Below is a small trained network, with its code and all its weights. Each question gives an input and a class and asks what happens when units are switched off, that is, made to give their printed mean instead of their output.

import numpy as np


def w(rows, s, z=0):
    codes = np.array(rows[::2]) - 128.0
    scale = np.full(codes.shape[1], s)
    scale[-1] = z or s
    return codes * scale


def f(y):
    return np.maximum(y, 0)


def log_softmax(a):
    a = a - a.max(-1, keepdims=True)
    return a - np.log(np.exp(a).sum(-1, keepdims=True))


def net(x, mask):
    res = np.array(x, float).reshape(1, 8) / 4 @ E
    y = f(res @ A[0][:, :-1].T + A[0][:, -1])
    res = res + np.where(mask, y, B[0][:, -1]) @ B[0][:, :-1]
    return log_softmax(res[-1] @ U[:, :-1].T + U[:, -1])


A, B = {}, {}
E = w([
[106,154,82,114,63,144,84,178,105,185],'x0',
[124,122,227,121,95,81,100,127,133,163],'x1',
[167,87,90,167,92,111,150,57,91,183],'x2',
[81,48,172,198,112,158,190,216,88,117],'x3',
[128,107,132,112,123,129,109,136,130,129],'x4',
[162,123,129,118,43,128,116,141,64,21],'x5',
[142,109,126,101,119,150,123,135,145,114],'x6',
[255,126,104,106,135,93,140,213,181,122],'x7',
],0.0099)
A[0] = w([
[125,155,181,184,111,62,67,93,124,151,157],'n1',
[160,147,105,99,68,150,116,54,134,140,55],'n2',
[154,143,132,108,80,112,173,108,97,97,108],'n3',
[84,172,150,91,169,172,80,215,169,70,138],'n4',
[189,19,69,182,37,82,151,56,133,195,155],'n5',
[134,160,218,176,131,87,139,131,91,136,155],'n6',
[119,126,131,103,64,92,121,139,61,22,88],'n7',
[169,159,144,136,152,187,43,87,140,113,16],'n8',
[129,110,164,204,89,216,232,203,127,148,79],'n9',
[154,212,110,98,102,115,73,99,131,140,4],'n10',
[60,168,137,124,120,168,108,67,167,91,45],'n11',
[53,126,129,130,110,121,133,55,139,110,141],'n12',
[167,88,137,124,109,179,152,56,79,172,99],'n13',
[89,115,139,111,179,85,172,121,189,41,193],'n14',
[234,129,145,76,150,74,186,160,102,133,185],'n15',
[59,83,97,141,70,151,169,171,133,108,123],'n16',
[239,148,80,202,170,68,144,184,168,141,114],'n17',
[55,138,141,152,147,167,63,74,106,105,145],'n18',
[149,143,85,126,85,101,114,103,93,44,138],'n19',
[166,164,103,112,121,103,104,58,162,103,38],'n20',
[145,96,194,106,116,110,39,143,131,130,247],'n21',
[110,84,163,151,75,151,87,48,122,116,126],'n22',
[174,99,180,90,207,78,203,50,117,74,136],'n23',
[156,56,180,161,142,93,139,72,162,142,192],'n24',
[149,184,74,199,137,191,133,119,147,93,208],'n25',
[153,125,211,162,202,158,104,106,165,45,158],'n26',
[154,144,173,84,85,98,113,131,44,10,144],'n27',
[73,140,150,126,100,221,141,68,124,125,72],'n28',
[153,175,104,146,132,122,75,83,153,103,14],'n29',
[156,105,198,124,65,56,127,114,192,164,146],'n30',
[96,101,33,110,173,160,141,113,129,123,210],'n31',
[165,138,192,156,176,173,206,24,110,88,154],'n32',
[127,29,166,131,172,206,129,169,191,182,112],'n33',
[145,150,113,13,133,113,130,76,207,129,27],'n34',
[126,131,114,89,167,54,91,78,143,93,21],'n35',
[131,74,179,144,104,163,212,157,93,102,31],'n36',
[136,254,124,156,169,165,224,149,94,92,143],'n37',
[136,185,114,106,158,124,70,69,126,116,26],'n38',
[126,129,159,98,181,143,140,77,239,162,151],'n39',
[79,129,129,167,149,142,165,128,154,185,96],'n40',
[116,218,228,105,93,205,101,151,127,149,220],'n41',
],0.0081,0.0037)
B[0] = w([
[161,120,140,82,128,185,162,85,123,76,194],'n1',
[91,80,120,150,157,135,98,143,115,126,183],'n2',
[108,170,173,74,200,115,149,144,146,202,174],'n3',
[133,207,79,181,153,131,120,185,95,106,235],'n4',
[122,227,115,197,176,202,122,254,71,145,254],'n5',
[197,129,100,116,121,195,121,112,100,53,191],'n6',
[133,84,173,77,197,131,159,148,115,210,231],'n7',
[114,53,177,186,145,95,85,120,124,72,161],'n8',
[178,63,190,173,102,105,81,45,40,138,246],'n9',
[168,81,166,177,111,102,58,134,92,119,192],'n10',
[101,70,151,165,128,121,150,197,157,108,178],'n11',
[126,104,123,98,69,139,203,148,202,76,193],'n12',
[76,151,143,221,152,158,167,224,131,127,181],'n13',
[132,164,69,123,106,133,88,136,154,166,209],'n14',
[128,76,46,145,73,113,191,152,210,133,239],'n15',
[108,100,110,134,89,129,94,120,85,129,209],'n16',
[91,70,163,134,88,125,210,142,157,80,252],'n17',
[92,75,67,102,119,112,175,213,187,136,205],'n18',
[113,173,170,83,159,139,161,126,165,171,213],'n19',
[116,70,177,177,152,145,84,159,102,80,191],'n20',
[139,134,87,95,93,197,139,112,126,123,212],'n21',
[136,128,96,96,122,105,178,149,147,117,191],'n22',
[129,158,74,199,83,122,78,144,108,234,212],'n23',
[132,173,78,128,136,153,137,101,134,177,206],'n24',
[137,160,173,110,67,180,144,44,112,130,206],'n25',
[151,166,60,150,99,134,76,125,110,147,208],'n26',
[111,156,162,64,175,104,158,124,165,210,252],'n27',
[119,75,79,172,89,41,199,192,158,101,184],'n28',
[170,27,211,173,173,101,99,68,108,102,171],'n29',
[199,139,162,116,64,174,172,100,100,81,205],'n30',
[171,179,166,56,63,159,179,43,120,133,210],'n31',
[115,111,25,144,145,153,104,110,135,136,209],'n32',
[91,91,142,65,163,142,126,108,72,119,209],'n33',
[120,87,167,146,200,152,132,139,90,94,210],'n34',
[159,66,145,128,147,101,67,123,111,109,171],'n35',
[122,62,166,138,192,82,67,89,123,105,216],'n36',
[111,155,167,144,125,188,82,97,175,138,194],'n37',
[124,98,127,171,137,110,98,136,57,81,187],'n38',
[68,141,147,76,141,100,170,122,112,164,222],'n39',
[119,130,176,75,182,71,130,100,109,89,179],'n40',
[164,176,69,171,117,218,148,143,121,148,217],'n41',
],0.0056,0.0088)
U = w([
[116,14,207,189,172,58,35,110,100,57,1],'0',
[103,199,103,190,171,158,119,208,149,142,161],'1',
[104,72,115,136,63,29,236,178,253,42,77],'2',
[108,119,152,138,111,209,115,116,206,168,205],'3',
[84,154,222,46,235,34,179,127,175,252,101],'4',
[116,141,27,146,77,147,34,135,145,202,114],'5',
[142,145,89,92,119,134,167,96,117,81,226],'6',
[154,167,148,98,57,207,160,20,151,66,112],'7',
],0.0072,0.0038)

Each question gives the input, the list of numbers given to net, and the class t.
The units are the neurons (one row each of A and B). Each row of codes is followed by its name. A weight is (code - 128) times the scale printed after its matrix; where a second scale follows, it is the last column's (A, B and U).
mask holds one flag per neuron, in row order. A switched-off neuron (its flag False) gives its mean, the last column of its row in B, instead of its output. The means were averaged over made-up inputs and are rounded, as every weight is.
A unit's drop is (log p(t) with every unit on - log p(t) with that unit switched off) / (log p(t) with every unit on - log p(t) with every unit switched off).
The circuit of an input: a set's keep is (log p(t) with only the set's units on - log p(t) with every unit switched off) / (log p(t) with every unit on - log p(t) with every unit switched off). Starting from the 12 units with the biggest drops (on a tie, the unit counted first), units are removed one at a time, each time the one whose removal leaves the highest keep (on an exact tie, the one counted first), for as long as the keep stays at least 0.8.
circuit, biggest first: the units of the circuit, biggest drop first
unit that matters most: the unit with the biggest drop
k most important neurons: the k neurons with the biggest drops, biggest first
input [-2,-5,0,4,1,5,-2,-6], class 2: circuit, biggest first => [n28, n18]
input [-7,6,3,-3,-5,-6,1,3], class 5: circuit, biggest first => [n23, n32]
input [4,7,-4,6,-7,-1,-2,-8], class 2: circuit, biggest first => [n28, n18]
input [8,5,-8,3,6,6,6,-8], class 1: 4 most important neurons => [n41, n4, n17, n15]
input [7,8,-3,1,6,4,4,6], class 7: circuit, biggest first => [n30, n21]
input [-1,-5,-2,1,3,-1,-6,7], class 2: circuit, biggest first => [n17]
input [0,0,7,3,5,-7,7,-5], class 1: 3 most important neurons => [n5, n13, n27]
input [-1,-5,-4,-5,1,4,-5,4], class 0: circuit, biggest first => [n29, n20, n10]
input [-5,-6,-5,5,1,-1,-1,-7], class 2: 2 most important neurons => [n28, n18]
input [-7,7,6,-7,-1,-3,-8,-6], class 6: circuit, biggest first => [n6, n32]
input [-8,8,2,-8,-4,-4,7,-1], class 0: 3 most important neurons => [n34, n20, n35]
input [-5,4,8,3,-2,6,-4,-3], class 1: 2 most important neurons => [n5, n13]
input [-5,-7,0,-3,-1,0,3,3], class 7: circuit, biggest first => [n31, n25]
input [-3,8,6,-1,2,-3,6,6], class 7: unit that matters most => n30
input [1,4,1,-5,-4,8,-7,4], class 4: circuit, biggest first => [n27, n7]
input [-3,5,1,4,4,1,3,-5], class 2: circuit, biggest first => [n28, n22]
input [-4,5,6,-7,-1,4,-2,-1], class 0: 2 most important neurons => [n20, n29]
input [-6,-4,-1,5,4,-8,8,-2], class 4: 2 most important neurons => [n39, n40]
input [4,6,-7,3,-1,8,-2,5], class 4: 3 most important neurons => [n27, n7, n5]
input [-6,0,8,-1,1,-3,-6,5], class 1: circuit, biggest first => [n5]
input [3,-2,5,1,0,4,3,6], class 2: 2 most important neurons => [n17, n15]
input [-8,7,4,4,-1,-2,-1,-1], class 5: 2 most important neurons => [n23, n32]
